Below are the code and all the weights of a small trained network. Each question names an input and a class and asks about switching units off, where a switched-off unit gives its printed mean instead of its output.

import numpy as np


def w(rows, s, z=0):
    codes = np.array(rows[::2]) - 128.0
    scale = np.full(codes.shape[1], s)
    scale[-1] = z or s
    return codes * scale


def norm(h):
    return h / np.sqrt((h * h).mean(-1, keepdims=True) + 1e-5)


def f(y):
    return np.maximum(y, 0)


def log_softmax(a):
    a = a - a.max(-1, keepdims=True)
    return a - np.log(np.exp(a).sum(-1, keepdims=True))


def net(x, mask):
    res = np.array(x, float).reshape(1, 7) / 4 @ E
    u = 0
    for l in range(3):
        y = f(norm(res) @ A[l][:, :-1].T + A[l][:, -1])
        res = res + np.where(mask[u : u + 9], y, B[l][:, -1]) @ B[l][:, :-1]
        u += 9
    return log_softmax(norm(res)[-1] @ U[:, :-1].T + U[:, -1])


A, B = {}, {}
E = w([
[131,126,130,127,131,127,126],'x0',
[127,130,129,128,127,130,130],'x1',
[129,112,49,92,108,254,131],'x2',
[130,124,128,128,129,126,129],'x3',
[127,127,126,127,128,128,128],'x4',
[152,186,68,150,172,103,247],'x5',
[49,87,148,175,178,181,147],'x6',
],0.0065)
A[0] = w([
[168,158,147,191,184,50,215,72],'0.n0',
[2,97,176,123,138,188,195,70],'0.n1',
[111,115,12,42,58,220,123,184],'0.n2',
[207,100,130,175,125,99,125,82],'0.n3',
[240,148,188,72,87,96,149,175],'0.n4',
[198,127,193,73,51,130,6,129],'0.n5',
[94,87,243,175,122,47,44,71],'0.n6',
[171,226,68,42,154,150,241,50],'0.n7',
[100,162,146,160,167,87,160,3],'0.n8',
],0.0048,0.0026)
B[0] = w([
[136,207,195,95,201,145,62,211],'0.n0',
[104,135,69,175,175,90,68,194],'0.n1',
[229,106,218,90,200,142,141,254],'0.n2',
[86,160,82,132,174,98,146,149],'0.n3',
[127,161,43,142,151,140,45,218],'0.n4',
[48,132,108,3,114,132,185,245],'0.n5',
[109,70,68,187,24,162,130,237],'0.n6',
[206,87,96,226,77,82,154,225],'0.n7',
[106,146,186,83,141,155,125,151],'0.n8',
],0.0054,0.0048)
A[1] = w([
[49,31,212,134,112,193,69,123],'1.n0',
[90,91,3,175,62,16,86,140],'1.n1',
[106,151,178,68,141,119,104,100],'1.n2',
[109,110,204,163,215,152,208,1],'1.n3',
[54,120,218,152,118,118,190,69],'1.n4',
[104,217,126,156,180,71,152,44],'1.n5',
[144,55,159,100,148,59,122,102],'1.n6',
[57,182,192,71,109,46,91,130],'1.n7',
[165,136,152,79,60,143,182,78],'1.n8',
],0.0066,0.0032)
B[1] = w([
[198,186,158,178,220,74,108,255],'1.n0',
[55,118,174,184,49,158,130,230],'1.n1',
[152,136,122,163,106,116,174,159],'1.n2',
[3,89,97,65,87,171,157,169],'1.n3',
[111,172,174,111,143,161,167,154],'1.n4',
[76,197,156,89,174,49,92,190],'1.n5',
[109,149,121,114,116,181,111,146],'1.n6',
[120,60,18,146,52,164,143,212],'1.n7',
[161,145,145,147,84,84,146,156],'1.n8',
],0.0067,0.0056)
A[2] = w([
[85,143,101,140,151,125,226,136],'2.n0',
[64,196,135,118,66,80,123,149],'2.n1',
[141,114,198,3,92,135,157,2],'2.n2',
[71,107,224,160,156,140,134,120],'2.n3',
[135,135,63,111,175,103,160,93],'2.n4',
[68,63,32,136,88,171,186,90],'2.n5',
[129,106,94,156,236,214,126,93],'2.n6',
[158,95,60,142,143,180,198,102],'2.n7',
[1,112,219,139,142,88,153,156],'2.n8',
],0.0076,0.0046)
B[2] = w([
[105,74,96,59,95,187,90,193],'2.n0',
[84,106,123,135,220,120,112,253],'2.n1',
[153,254,105,43,114,219,78,154],'2.n2',
[176,130,177,148,103,167,190,208],'2.n3',
[122,105,160,169,61,128,102,173],'2.n4',
[74,84,112,125,69,103,82,198],'2.n5',
[106,88,143,108,129,44,68,226],'2.n6',
[89,142,116,165,78,82,163,197],'2.n7',
[187,154,115,105,101,180,184,253],'2.n8',
],0.0088,0.0051)
U = w([
[38,49,83,121,36,115,88,254],'0',
[197,169,121,7,108,182,69,15],'1',
[143,120,223,222,96,190,161,145],'2',
[157,54,200,115,240,115,49,97],'3',
[98,205,95,149,201,35,99,157],'4',
[238,118,73,149,62,92,211,91],'5',
[67,152,136,73,205,193,222,73],'6',
],0.015,0.0024)

Each question gives the input, the list of numbers given to net, and the class t.
The units are the neurons (one row each of A and B). Each row of codes is followed by its name. A weight is (code - 128) times the scale printed after its matrix; where a second scale follows, it is the last column's (A, B and U).
mask holds one flag per neuron, layer by layer. A switched-off neuron (its flag False) gives its mean, the last column of its row in B, instead of its output. The means were averaged over made-up inputs and are rounded, as every weight is.
A unit's drop is (log p(t) with every unit on - log p(t) with that unit switched off) / (log p(t) with every unit on - log p(t) with every unit switched off).
The circuit of an input: a set's keep is (log p(t) with only the set's units on - log p(t) with every unit switched off) / (log p(t) with every unit on - log p(t) with every unit switched off). Starting from the 12 units with the biggest drops (on a tie, the unit counted first), units are removed one at a time, each time the one whose removal leaves the highest keep (on an exact tie, the one counted first), for as long as the keep stays at least 0.8.
circuit, biggest first: the units of the circuit, biggest drop first
most important unit: the unit with the biggest drop
top k neurons: the k neurons with the biggest drops, biggest first
k most important neurons of layer l: the k neurons of layer l with the biggest drops, biggest first
drop when u is switched off: that unit's drop, to one decimal
input [-7,-6,6,-3,-2,-5,0], class 1: circuit, biggest first : 0.n2
input [8,8,-8,1,1,0,-1], class 0: top 4 neurons : 1.n7; 0.n6; 0.n2; 1.n0
input [-7,-6,2,-2,-1,-4,0], class 1: top 2 neurons : 0.n5; 2.n2
input [3,5,1,-6,-3,-5,3], class 3: top 2 neurons : 1.n0; 1.n1
input [4,6,4,6,2,-1,8], class 3: top 3 neurons : 1.n0; 2.n6; 1.n7
input [5,-8,1,-3,4,2,7], class 0: top 4 neurons : 2.n6; 1.n3; 0.n0; 0.n1
input [-2,-6,-1,6,2,8,-5], class 4: 2 most important neurons of layer 0 : 0.n0; 0.n2
input [-4,5,3,8,-7,-1,8], class 3: top 2 neurons : 1.n0; 2.n6
input [4,-1,2,-6,-2,-8,4], class 3: 2 most important neurons of layer 1 : 1.n0; 1.n1
input [-1,8,0,8,-1,-8,5], class 2: 3 most important neurons of layer 0 : 0.n6; 0.n2; 0.n0
input [5,-3,0,3,3,0,4], class 2: 2 most important neurons of layer 1 : 1.n7; 1.n1
input [-7,-3,-3,-1,5,1,-8], class 4: top 2 neurons : 0.n6; 2.n1
input [7,-1,-3,4,4,-5,1], class 2: top 2 neurons : 1.n0; 0.n6
input [1,3,3,-8,6,-8,6], class 3: circuit, biggest first : 1.n0
input [1,5,7,5,-8,2,0], class 5: 2 most important neurons of layer 1 : 1.n7; 1.n1
input [2,6,-1,-7,-6,8,-5], class 4: top 2 neurons : 1.n5; 0.n0
input [-3,3,-1,-3,1,-3,7], class 2: drop when 0.n6 is switched off : 0.0
input [3,-1,3,-8,6,-6,0], class 1: top 2 neurons : 0.n5; 2.n2
input [-3,7,-1,-6,6,0,4], class 2: drop when 0.n1 is switched off : 0.2
input [-1,-3,5,6,-7,2,8], class 0: drop when 2.n6 is switched off : 0.1
input [-3,0,-7,8,3,1,1], class 6: most important unit : 1.n5
